Here is a tiny trained network, its code and every weight. The questions are about switching its units off for an input and a class, where a switched-off unit gives its printed mean instead of its output.

import numpy as np


def w(rows, s, z=0):
    codes = np.array(rows[::2]) - 128.0
    scale = np.full(codes.shape[1], s)
    scale[-1] = z or s
    return codes * scale


def f(y):
    return np.maximum(y, 0)


def log_softmax(a):
    a = a - a.max(-1, keepdims=True)
    return a - np.log(np.exp(a).sum(-1, keepdims=True))


def net(x, mask):
    res = np.array(x, float).reshape(1, 7) / 4 @ E
    y = f(res @ A[0][:, :-1].T + A[0][:, -1])
    res = res + np.where(mask, y, B[0][:, -1]) @ B[0][:, :-1]
    return log_softmax(res[-1] @ U[:, :-1].T + U[:, -1])


A, B = {}, {}
E = w([
[186,194,133,128,132,251,81,100,113,157],'x0',
[71,208,135,122,153,38,112,36,57,185],'x1',
[147,173,237,170,193,105,209,178,107,88],'x2',
[210,74,237,188,72,27,53,84,192,166],'x3',
[243,95,47,162,203,92,188,84,103,175],'x4',
[123,126,128,120,127,131,136,126,138,138],'x5',
[146,187,107,59,209,87,40,254,189,142],'x6',
],0.0075)
A[0] = w([
[122,106,134,57,180,130,155,141,75,100,50],'N1',
[131,172,184,189,153,89,203,117,146,59,200],'N2',
[91,99,95,111,157,31,124,111,98,72,193],'N3',
[127,91,152,184,76,187,181,58,129,94,2],'N4',
[196,53,53,95,168,122,149,111,114,196,64],'N5',
[28,150,208,67,88,154,70,117,101,5,64],'N6',
[138,148,151,169,156,149,184,151,131,86,126],'N7',
[90,54,147,138,76,131,215,78,53,86,70],'N8',
[184,201,110,107,101,203,67,76,103,183,95],'N9',
[208,141,118,125,205,92,224,111,147,123,68],'N10',
[62,193,121,83,175,55,100,52,47,178,109],'N11',
[205,33,129,93,116,205,160,198,154,17,75],'N12',
[137,166,115,118,208,97,62,207,204,124,21],'N13',
[88,120,89,99,147,159,180,151,147,75,44],'N14',
[157,109,90,148,254,139,159,50,77,98,91],'N15',
[143,173,91,68,191,71,81,208,173,138,28],'N16',
[143,167,213,140,189,109,170,186,126,122,187],'N17',
[80,182,59,62,153,164,180,177,57,111,53],'N18',
[80,184,54,89,181,148,166,135,43,86,71],'N19',
[204,115,219,128,103,69,82,126,175,166,16],'N20',
[148,13,75,141,120,160,135,185,204,68,201],'N21',
[67,49,55,102,89,66,146,133,174,142,181],'N22',
[198,148,85,139,146,86,147,102,95,61,163],'N23',
],0.009,0.0054)
B[0] = w([
[151,68,105,211,161,102,146,116,67,193,158],'N1',
[210,201,118,106,109,177,74,87,164,137,230],'N2',
[217,155,189,85,177,243,82,140,105,115,207],'N3',
[157,174,50,159,85,95,202,130,54,30,201],'N4',
[39,130,129,49,62,83,128,215,224,104,203],'N5',
[111,129,122,112,34,70,101,253,207,58,233],'N6',
[121,133,112,142,232,194,97,136,146,143,186],'N7',
[176,149,59,212,142,133,183,172,107,74,225],'N8',
[169,70,132,26,238,152,67,164,57,28,224],'N9',
[112,145,167,103,42,85,127,206,203,76,215],'N10',
[26,242,79,170,117,143,67,118,98,228,237],'N11',
[116,227,144,156,90,67,51,73,71,254,239],'N12',
[132,152,58,213,110,104,242,105,34,54,210],'N13',
[192,87,195,136,62,56,117,88,111,151,173],'N14',
[138,161,118,86,80,71,79,200,140,82,226],'N15',
[129,128,22,198,78,153,221,123,51,41,211],'N16',
[187,178,128,81,133,222,61,107,198,79,232],'N17',
[239,53,180,121,77,67,99,80,162,93,230],'N18',
[189,79,145,147,95,62,98,40,159,200,231],'N19',
[226,52,119,142,116,37,132,75,147,171,216],'N20',
[75,245,128,109,129,164,57,96,112,148,255],'N21',
[241,165,200,54,196,214,101,117,93,85,217],'N22',
[84,207,167,130,52,170,147,161,129,101,200],'N23',
],0.0072,0.0095)
U = w([
[148,149,44,211,108,126,238,101,33,71,69],'0',
[112,202,115,153,120,144,57,81,106,213,203],'1',
[234,36,160,148,106,16,98,41,150,172,2],'2',
[186,144,100,78,147,237,67,91,153,111,194],'3',
[93,127,154,84,63,73,116,254,199,91,16],'4',
[214,125,167,85,194,216,74,143,65,97,175],'5',
[168,152,111,116,127,181,84,111,116,139,246],'6',
[63,128,243,99,168,244,140,81,74,165,82],'7',
],0.0084,0.0061)

Each question gives the input, the list of numbers given to net, and the class t.
The units are the neurons (one row each of A and B). Each row of codes is followed by its name. A weight is (code - 128) times the scale printed after its matrix; where a second scale follows, it is the last column's (A, B and U).
mask holds one flag per neuron, in row order. A switched-off neuron (its flag False) gives its mean, the last column of its row in B, instead of its output. The means were averaged over made-up inputs and are rounded, as every weight is.
A unit's drop is (log p(t) with every unit on - log p(t) with that unit switched off) / (log p(t) with every unit on - log p(t) with every unit switched off).
The circuit of an input: a set's keep is (log p(t) with only the set's units on - log p(t) with every unit switched off) / (log p(t) with every unit on - log p(t) with every unit switched off). Starting from the 12 units with the biggest drops (on a tie, the unit counted first), units are removed one at a time, each time the one whose removal leaves the highest keep (on an exact tie, the one counted first), for as long as the keep stays at least 0.8.
circuit, biggest first: the units of the circuit, biggest drop first
unit that matters most: the unit with the biggest drop
k most important neurons: the k neurons with the biggest drops, biggest first
drop when u is switched off: that unit's drop, to one decimal
input [-2,2,8,5,8,0,4], class 3: 3 most important neurons : [N17; N2; N6]
input [1,-5,-2,-4,-1,-1,-4], class 1: unit that matters most : N12
input [-8,7,6,-1,4,6,-6], class 5: 2 most important neurons : [N3; N12]
input [1,-5,-6,5,-8,6,-1], class 4: 3 most important neurons : [N6; N11; N2]
input [-4,8,6,3,-4,3,-8], class 0: 2 most important neurons : [N8; N4]
input [-3,6,-4,1,5,4,6], class 0: 2 most important neurons : [N16; N13]
input [-5,-8,3,4,8,6,-4], class 1: 3 most important neurons : [N12; N21; N6]
input [3,-4,8,-1,1,-4,-2], class 3: 2 most important neurons : [N17; N2]
input [4,-3,-7,-8,0,2,0], class 2: circuit, biggest first : [N18; N19]
input [6,5,7,-7,-4,-1,-6], class 2: circuit, biggest first : [N19; N18]
input [-7,-8,5,5,8,8,2], class 1: 4 most important neurons : [N12; N21; N6; N9]
input [-4,7,-1,6,8,6,-5], class 4: 2 most important neurons : [N5; N10]
input [2,6,-5,-7,-1,5,6], class 2: 3 most important neurons : [N18; N19; N21]
input [-3,0,7,-8,5,-7,-1], class 2: unit that matters most : N19
input [-5,-3,8,0,1,6,8], class 0: 2 most important neurons : [N13; N16]
input [2,-7,4,-7,-8,-8,8], class 0: 2 most important neurons : [N13; N16]
input [7,0,-4,7,8,-3,8], class 0: circuit, biggest first : [N13; N16]
input [4,3,8,4,5,3,4], class 3: circuit, biggest first : [N17; N2]
input [1,-8,-3,5,4,8,-3], class 1: circuit, biggest first : [N21; N12]
input [-8,-4,8,-7,-8,5,-5], class 3: circuit, biggest first : [N2]
input [-5,2,6,5,-6,8,5], class 6: circuit, biggest first : [N17; N13]
input [3,-1,-5,-4,-8,-5,-6], class 4: drop when N6 is switched off : 1.1
input [1,-8,1,0,3,-7,1], class 1: drop when N12 is switched off : 0.2
